Each row has a class, written as a number after it.
[ 151 -133  -88   60  277  109  -24   17   81  163  141   39   59  -43
  102   41   54  -12 -162   26 -150 -304  -69   -1  -23 -271  -30  -70
    2 -192   92  -50  -18   12  -18  -35  165   62  214   11  140  175
  -23]	6
[ 207   90  208  -69  147  -52   30   71  -84   33 -141 -236 -182  -25
   -5  104  261 -269 -103  -91   59  -34   52   19   27  -46  -11  -38
   34  -24 -105  205 -296   -8  229  128 -132  108   -1  103   15  -18
  109]	3
[-192  -33   -9  -60   41   25  -18  -14   27  -79   44  135   26   84
  -84   95 -167  184  181  110 -250  112 -122   29   91 -256  -85   32
  -68 -171  222  194  -82  -52 -245  144  142  -97   94   95  213  115
   34]	8
[ 352 -160   76  125   76  -77  189  125   96   73  322 -538   21 -108
  263  153 -130 -210 -386  163 -413   39 -186  -61   41 -295  216 -106
  264 -282  -88 -155    0 -149  152  -31   13    4 -101  209   53   17
   94]	0
[ 217  117  104 -347 -121   78  128  -49 -201 -424 -109  -71  187  370
   55  126  206 -142  214 -192  -42 -283   16  299 -382  221   96   64
  -53  167 -108 -184 -222  -84   28  218  -89  125 -360 -119  -31   50
  288]	3
[-138 -135 -247  176   60  -51   44  -40 -179 -201    5  286 -141  -59
 -177  -23  171  315  -80  -69  -37 -271   61  116  103 -274   94  -29
 -186 -319  225 -185   -6   -1  200 -306   77  192  116 -119    5  -22
    4]	2
[ 208   88   84 -125   70   64  -12    0  -60   39 -127 -187 -206  -16
   26  112  284  -90  -91  -93   43 -118  101   69   26 -141  -97  -36
   11  -29 -118  180 -260   39  180    0  -63  106   84  176   95  -81
   80]	6
[ 109   17   48   23   70  -27   48    5  -78   44 -103  -70 -231  -28
  -14   46  239  -49  -71  -62   30 -126    7   55  -27 -228  -27  -69
   36   -6  -91  151 -189    0  197  -71  -84   89   24  116   75 -107
   48]	7
[ 152   16   44  320   93 -194  -21  201  253  294   14 -394   50  -59
  259   -9 -126 -237  -62  -53 -296 -208  -44   88  -50  -44  210 -142
  236  168 -217  -84   30  202 -185  -38 -253  114 -379  -91   98   43
 -142]	2
[-131   16   42  -45   71    2  -25    6   38   13   22  -49   35   92
  -31  164 -216   53  155   74 -191  101  -94   23   -1 -161  -34   42
  -13  -95  131  181 -100  -70 -193  165   46 -113   71  146  187   67
   23]	3
[-181  -96  -13 -292 -118 -126  -29 -190   71 -359 -247   24 -175   94
 -151 -132  267  -59 -104 -308  147  181   52  159  -45    3  -99 -139
  -49  159    0  -81  -71  -13    8   60   44  -52  -25 -166 -198   -4
  230]	1
[-120 -536 -188 -134  -22  133 -104 -133  104  113   14  232  -67   14
 -143 -225   23  215   -6   23  -10 -321 -188    5 -317 -589 -130  -12
  -82 -322  322 -332  389  -89 -123 -229  300  -61  205 -284  -85  269
  192]	5
[-207  151  181 -453  237  336 -193 -516  118 -387 -111 -105 -115  384
 -247 -217  -27   10  509 -400  531  -89   23   62   15  333 -222  103
 -105  268   41  -23  -98 -277 -475  256  216  -76  211 -288   30  252
  399]	0
[ 204 -140  -18  127  192  117   48   39    9   39  -19  165  -47  -64
  -84  -38  440   36 -160  -47 -160 -284  -66  144  113 -273  -23  -40
 -114 -187  -64  -75 -113   91  295 -138  147  258   42   -1  111   18
   26]	3
[ 216    5   74 -263 -295  118   62   43  157 -110  158   23   77  -77
   53 -308  158 -379 -283  -59  -89  183   32  127  205  275   69   -9
  166  363 -102 -391  176   58  118  -80  155   68 -254 -221 -217  100
  -12]	1
[-114  399    4  174   39 -306  -27 -140 -121 -236 -145   97   38  -13
 -368 -175  638  137  351 -161   70 -587   21  -32  277  -57  300   40
 -140  189   59    7 -206  -20 -195   -6  -59  338 -361 -605   10   40
  164]	3
[ 210  -63  133   85   18   11  -44   25  149  334  104  -87  -67  -26
  -16  130  497 -115 -260 -168 -288   30 -174  172 -122 -195 -163 -225
   10  117 -603  233 -382  235  331  177  105  155 -212  193  144  -71
  -65]	7
[  85   92   70  -32   -3  -87   19   57 -112   75 -102 -140 -290  -60
   23   62  188  -96  -43  -85   -1  -52   93  -31   -9 -161    6  -17
   73   41 -105  184 -201   15  149  -36 -109  110   36  112   49 -100
   36]	8
[-233 -236   -6  783 -260  -98 -181   71  361  362   43  -83  -12 -224
   -8  247 -236  246  213   -1  -45  188 -162   45 -251  -16  126 -324
  156  136 -351   54  454  -26  -16  -85 -352 -154 -530  165  119 -537
 -466]	5
[ 164   19   97 -139  129  -30   36   30  -92  -25 -122 -121 -200  -16
  -27  126  268 -196 -174 -107  -26  -10   89   78  -33 -239   12  -38
   61  -44  -56  177 -306  -62  221  -34   29  170  138  188   -6  -57
  189]	5
[ 100   36   43  -56  140   68  -53   37    8  126 -106 -122 -223   38
   31  181    5  -73   39  -58   36  -68   57   83  -79 -193  -58  -39
   29  -43  -33  230 -197  -15   81   26 -114   97   43  171   60 -137
   46]	7
[-161  -40   11   30   32   40  -48   21   64   82  103   63   91   42
  -22  142 -329  157  209  172 -230  106 -129  -45   29 -195   16   60
  -33 -134  134  190  -18  -74 -255  152   53 -123   64  167  242   61
  -56]	8
[ 325   23  376   12   83   69  218 -143  -10  493  -55 -473 -188   55
  319  -51 -402 -270  261 -458  176 -317 -151   64 -621  563 -201 -187
  190  -34 -166 -253  314  -15  -80  322 -435 -376 -190 -152 -105 -291
   26]	3
[-156 -140 -105  190   74   24   70  -67  -71  -53  143  225 -162    2
 -140 -230  -42  281  -21   77 -183 -124  -32   13  348 -176    6   17
 -147 -269  173 -191  136   26  -12 -234   14  -31  132 -155   99  117
    8]	3
[  86 -105  160 -615  135  401   14 -482  345  -71  253  119  283  189
 -153 -239 -188  -70   69    4   67   66 -245   51  273 -143 -231   11
   -4  192  132 -244  -66 -106 -374  175  520 -343   27 -117 -157  186
  376]	4
[-158  -60   40  -12   71   18  -30    6   30   33   46   42   68   50
  -36  102 -217   97  168   95 -216   55  -76   13   14 -172  -18   50
  -54 -126  137  132  -62  -67 -211  145  100 -100   35  111  186   90
   40]	7
[-160 -149   23 -220 -201   96  -83   60  134   49 -251  131 -356 -216
 -215   49  289 -104 -101 -216  -50  346   44  169  254  -16 -103   98
 -121    7  131   -1   -1   83  173  144   31  205  -31 -154 -130  -16
  -71]	9
[  57  189  221 -456 -172  211   -3   72  -18 -187 -336  -60  120  362
  -91  200  297 -213  275 -278  -81  135 -211  387 -505  188 -499  -34
 -264   95 -115  240 -289  135  119  578  203  -89 -277   17  144  254
  187]	7
[-233  -24   60  -37  200  107 -127 -432  183   25   58   66 -397 -175
 -621 -225 -114  168  199 -283   -6  244   60  121  425 -175 -142  142
  -31   56  -82  105 -129 -256  115  -96  243 -254  461  184  -72 -103
  167]	0
[ 173 -245  -52   50  319  142  -33    2  139  136  153   27   38  -49
    9    8  193   17 -114   76 -175 -212 -133   72   75 -376 -155  -74
 -142 -276  -21   48  -69  -29  127   11  329  108  159  137  174  219
  111]	3
[  72   83   56  -49   11  -64    4    6  -47   59 -160  -90 -287  -70
  -48   74  311  -90  -60 -175    7  -83   85   72   -9 -145  -18  -72
   10   97  -71  198 -252   56  138   45 -113   92  -25   85   66 -109
    2]	0
[-160  -35    3   -5   22   20   19  -34   15  -51   43   96   46   95
  -61   65 -259  153  204   77 -198   60 -125   26   -5 -143  -21   26
  -52 -118  159  147  -33  -63 -220  161   51 -136   39   75  204   72
  -20]	9
[  61  117  102  -94   87  -38  -20    8  -83  -13  -46 -134 -198  -56
  -41   97  175 -126   11  -73   31   -9   49  -18   42 -156    1  -17
   45   29  -19  220 -256  -31   59   65   -5  101   25   63   50    0
  106]	4
[-115  -59   21  -48   27   -6  -36  -24   16  -20   72   26   50   46
  -54  100 -162   97  164   75 -264   48  -75    6   12 -223   47   61
  -33 -100   80  171  -99  -87 -197  154  112  -73   37  115  188  107
   61]	6
[ 158   17  131  -22   69   27   56  -64  -77  -76  -40   12 -219  -60
  -81   16  164  -85    4  -58   64  -74   48  -36   69  -38   91   47
  -27   11 -123  167 -191  -74  195  114 -154  177    3   73   28  -73
   59]	7
[   1 -153   19  170  174  -80  115  -14  -53 -158   43 -152 -145   87
   73   27  253   -8  -78 -159  -49 -380  -81   65 -249 -236   63  -72
  -19  -69  -63 -144  -64 -134  117  -48   99  101  -82  -18  151   37
  151]	9
[ 142 -472  292 -279  173  207   -9 -104  153  436  261 -318  346  120
  204   93 -784  -99  189  314 -160  162 -314 -221 -232   26   24  165
 -164 -520   48 -180  265 -238 -357  308  203 -370   74  242   26  315
  268]	3
[-148   -9   30  -41   16   41  -26  -15   76    3   24   38   44   52
  -63   82 -195  108  177   52 -189  114 -103   64   66 -125  -52   33
  -44  -81  101  132  -74  -21 -196  150   78 -106   15   98  173   57
   -4]	9
[-199  -22   13    5   68   38  -33  -28   40   -8   59   70   33   97
  -46  106 -251  151  227   80 -179   61 -123    3  -19 -193  -44   29
  -50 -107  126  180  -30  -90 -252  154   65 -116   60   99  227   65
   -6]	9
[ 351  116  149  -20  292 -206  161   58   55   89   83 -582  340  -66
  222  258   21 -490 -112 -227  -23 -205 -150  -24 -362    8  -51 -225
  218  -27  -69 -172    3   27  -16  236  114 -157 -171 -211 -274   44
  318]	7
[ 120  126   76  -62   33   13  -20  -55  -91  -24  -75  -52 -257  -78
  -33   40  280  -62  -57 -168   99  -44  129   13   42  -63  -66  -55
   12  108 -193  183 -237   62  141   34 -130  119   52   83   86  -75
   28]	1
[  55   73  103  -12   57  -50   -3  -36 -137   47  -87 -119 -275  -56
  -92   29  264  -45  -33  -69   21 -120  109  -16   98 -252   46  -26
   39   14  -22  144 -242   -7  112  -85  -58   91   10   55   32 -117
  142]	4
[-310 -260 -184    0  -33   -7  -87  123    7 -241  253   40  -96   51
  -87  160  -36  161   69  188 -409  391 -100  200  300 -197  -14 -154
  -92 -306  179   43  -39  -70   36  -81  403   10  -26   99   26  146
  156]	9
[-245  -54  -66  235  267 -267 -260  -18  108 -138  -79   52  -12  269
 -209  -29  563 -152 -115   30   18 -181  -19 -136   85 -183   76  -38
  -43  385 -298   68 -101  -20   66    5   79  336   24 -102  -13  259
   27]	5
[ -60 -228 -221  125  107    2   29  -92   38   -7  139  269 -144 -156
  -73 -128   14  335  -42   -2 -273 -284    9   96  172 -532   43   -8
 -112 -345  253 -105   47  -61  -31 -272  277  129  236   66  218   74
   17]	2
[  68 -359  284  363    3  -47 -115  -17  233   21  430 -193  295  -43
 -154  -20 -211  -93  113  365 -119  310 -321   -4  483  543  512  -47
  -63  -92 -600  -89  265 -225  251   55   19   99 -626   13 -210 -123
   35]	4
[ -95  -79   22  -47   35   59   13   -7   30   16   77   88   40   31
  -36   79 -262  146  136   91 -225  109  -89   28   50 -157  -21   38
  -59 -201  108  144  -76  -65 -147  120  124  -72   77  161  193   51
   13]	9
[  20   35   90   -8  125   -6  -44  -49  -60   85 -115  -91 -220  -86
 -150   53  269  -68  -22  -40  103 -119   85  -60   34 -309   37   17
    0   41   40  161 -206  -62   91  -58  -43   93   71   35   15 -105
  129]	7
[ 130 -272   91  481  -19  147   68  160  324  230  -70 -363   74 -179
 -102  -22   30  189   20   -6  263 -113 -158  136 -153 -202    3 -199
  101 -219  -79 -373  241   33  353 -509   27  -64 -604 -102 -201 -665
   12]	6
[-154  -62   35    7   35   -8  -11   11    1   53   25   22   28   84
  -10  116 -257   84  183   74 -190   27 -104    8  -92 -132   45   47
  -20  -78   63  145  -36  -98 -180  123   34  -87   26  131  197   48
   -3]	9
[ 202   35  133  -80  140  -15   33    3  -84   46 -157 -139 -242   13
  -42   39  269 -162  -61 -143   41  -88  106   52  -29 -121  -41  -46
  -36  -19 -146  204 -275  -18  218   13  -20  129    8  114    8  -71
  162]	5
[ -99 -305  -72  129   64  -30  -73   34   54  114  161    6  -92  -87
  -22 -112  -46    0 -139   62 -348  -57   -4   21  181 -232  123   -4
  -25 -184   43 -194  189  -49   31 -181  239   78   63  -17   12  132
   69]	1
[ 113   -6   62  -96   57   -9   12   12  -34   39  -75   -2 -156   13
  -41   41  149  -65  -41  -74  -72  -76   86   84   18 -145   -5  -51
  -14   -6 -103  150 -192  -17  155  -84   34  147   61  107   44  -30
  122]	6
[-111   96 -199 -262 -400  179 -207 -118  116  184  183  648  310   18
  -32 -106  -86  172  280  139 -408  131  -97    5  154 -104  257   70
  -65  286  -39   58   28  132 -527   70  153  156 -183  -83  126  105
 -332]	0
[  48 -232   -2  -47  212  297 -180 -128  498  269  162   -9  245  -23
 -141  377 -107  168    7  181    8  330 -267  158  -64 -339 -233  -10
   38 -161  121   32  -65 -139 -196  249  -69 -191  207  367  111  -62
  -90]	9
[-237 -319   19 -135  -80  248 -185   11  426  180   69  229  365  217
  -12  329 -529  121  342  173 -275  738 -386  -82 -232 -249 -152 -123
 -277 -267 -237  369  196 -119 -241  333  467 -196   98  336  229  149
   91]	2
[  41 -184 -217  -30 -151  -61   70  195 -246  -65   55  205  -70  -48
  171    3  158  180 -178   61 -304 -211  149  108  -45 -304  128  -51
  -20 -305  146 -133  -72  124   43 -260   59  193   18    4  131   68
  -13]	9
[-220 -191 -109  -51 -421  -22  -16    5   74 -388  503  266  101  354
  280   51 -899 -183   49   53 -623  636 -202  201   72  810  235 -141
   42  220 -596 -162  599  -95    8  118  -12   50 -238  161  -61  179
 -348]	6
[  82 -203 -184  240  183    1   32  -79  -87  239  100  140  -58 -202
  -51   -1   57  275   33   11 -255 -433   44  106  112 -352   94  -23
  -86 -343  137 -124   79   12   52 -252   16   17  158  -25   53  -95
   11]	2
[-113   10   -9  -83   18   30  -19   20    2  -20   55  132  145  131
    8   92 -260  100  197  117 -231   86  -83   16    1 -113  -24   53
  -62 -109   89  165  -30  -50 -233  133  102  -66   73  111  200  131
    4]	3
[ -97 -219  -72   29   60 -105    5  -17  -78 -133  -47   -7 -285   52
    8  -81  352   18 -102 -201 -235 -217   -4  237   -2 -136 -121  -98
 -128 -135   -5  -89   30   43   97  -27  121   57   23  -32  139  143
   19]	5
[ -58  -53   34  -75   74   45   -2   33   36   70   53   13  108   80
    8  105 -246   81  181   94 -231   46 -120   38  -29 -185  -71   26
  -50 -190  120  140  -44  -55 -188  115  165 -110   78  128  180  113
   80]	8
[-414  -93  200  -91 -190  282 -140 -333  299 -224 -107  387  146    9
 -385 -519   98 -169  442 -304  277  265  -90   19   74  338   13   63
 -257  632 -306 -235  432 -233 -238   72  414  -46 -302 -292  -82  116
  195]	7
[ 134 -207  -77  164  159   13   19  -61 -205   70   70  121  -28   -6
   26 -206  465   72 -124   49  -71 -594   50  -84   10 -238  135   -3
 -142 -156  -34 -159   63  -38   84 -194  144  224   51 -123  111  112
   95]	5
[ 157 -225  146   -5  333  108  126  -72  148 -160  194 -125   16   71
   27 -215  196 -200 -143 -129  -81 -189 -139   71  -51 -271  -26  -98
  206   46  -57 -414   18 -153   55 -238  470   10 -181 -105 -199  -12
  393]	0
[  88  -16   87  -24   33  -53  -10   17  -48  202 -120 -226 -243  -80
   46   35   36  -92   -8 -112   72  -80  117  -15    8 -109    7  -18
    3  -64  -50   56  -91   -3  117  -48  -16   10  -34   60  -46 -115
  130]	4
[  30 -305 -124   86   76  -43   24  165 -110   21  129   -7 -165   16
   81  -15  159   89 -243  160 -407 -201  -78   72  107 -416   14 -114
  -19 -422  156  -59  -49   88  113 -140  153  119   35   47  140  163
   36]	8
[ 147   -6  112   21  142  -58   19    8  -38  106  -18 -240 -141  -50
  104   69  156 -158 -179  -82   -4 -159  115  -20   18 -156   89  -55
   79   -4 -111  -13 -148  -21   79 -125  -39   94   34   99   21  -50
  144]	6
[ 140   60   89 -100  173   42   35  -69  -23   87  -97  -51 -149  -28
  -45   41   97  -80   13  -97   82 -200   74  -13  -42 -253   21    9
   -3    5  -11  149 -227  -63   52   -4  -45   59   86   82   49 -124
  133]	7
[   4 -195  -82   93  249  136  -37   20   25   58  161  121   -4  -60
  -46 -166  362   63 -148   29  -42 -309   20   26  241 -279   27   73
 -184 -256   98 -233  -57  -51  111 -180  372  206  117  -78   28  210
  164]	0
[  42  -75 -182   97  233  -83   17  -46 -241  -32   76  134  -27    8
  -13  -88  353  143  -41  137 -111 -596  -20 -113   75 -447   72   41
 -135 -249  256  -17  -91    4  -40  -46  102  113  241 -117  204  289
   64]	7
[ 100  -13   94  -85  101  -29   46  -44  -75   29 -115  -41 -260  -14
  -72   28  207  -76  -31 -116  -40 -129   65   22  -25 -229  -11  -15
  -60  -37  -10  160 -221  -57  137   18  -10   94   41   64   31  -17
  156]	6
[-195 -101   84  300 -196 -100 -181  -79  221 -223  -99  164   45 -101
 -240 -281   77  -28    3  -58  137  413  192 -180  310  322  218  115
 -146  161 -391 -219  359 -236   89 -124    7  194   49  -18  -82  195
   43]	9
[-267  135  -59  430    1  -45   94  -12  138   16   62 -221  -21  -75
 -104  100 -241  263  322 -250  -11 -365 -230  -13 -304 -259  203  -94
  233  -67  138 -213   88  -53 -200  -91 -166 -118 -297 -350   14 -403
  -52]	0
[ 105   36   84 -192   27    9  -35   20  -15   -9  -40  -51 -167  -24
   12   36  182 -135 -113  -48 -104   51  118   92  115 -213  -49  -13
   29  -28    5  166 -257   -1    8   28   37  121   77  164   72   77
   99]	5
[-102  -25    5  -17   81   20  -24   15   33   24   66    8   82   70
  -48  128 -227  155  197  118 -242   23  -96   40   32 -255  -21   29
  -39 -210  214  189  -95  -71 -253  141   94  -90   48  115  220   64
   40]	8
[ 130  -27  187  102   97 -219  -13  363   29   86  -67 -842  137   35
  211 -122  385 -425    0 -177  224 -334   50  149 -395  -79   30 -153
  348   25 -209 -279  -98  -90  115 -323  228   74 -364 -241 -137   85
  398]	9
[  46 -161  -77   48  260  124  -72    4   48   77   82  -54  -15  -56
   51  -48  150   49 -114    6 -152 -292   39   43   47 -338  -46   16
  -26 -172  106  -98  -91    0  -89  -51  156   82  123   47  189  140
   39]	1
[ 127   89  121  -77  110  -25   23  -39  -56   46 -106  -34 -223  -11
  -70  -17  146  -69   39  -63   24 -134   61  -14  102 -141   -7  -21
  -35   -4  -19  202 -227  -15   59   35  -67  101    5    8   55    8
  136]	3
[ -89  -22   37  -57   52  -11    4  -12   54   -4   41   34  118   99
  -18   84 -211   72  167   68 -233   57 -112   36   -7 -169  -44    8
  -55  -94   97  143  -70  -50 -209  166  147 -127   15  126  207  124
   50]	4
[ 248  341 -143  -74  -65  278  -49   40  122 -157  236  187  418  -30
  112  147 -106 -258  -51  120 -187   23  -92   43  -29  -21  354   22
  197  429 -309  -33   46   17   28 -195 -196  244   22  126   49 -193
 -390]	8
[-157 -230 -110  200  110  -59  -42  -24  -16  -64  101   90 -144 -165
 -106  -55  207   93 -210   62 -142 -142  -21  -67  182 -352  135   11
  -25 -134  182 -128   14  -40   78 -120   96  160  128  -30   80  110
  -59]	2
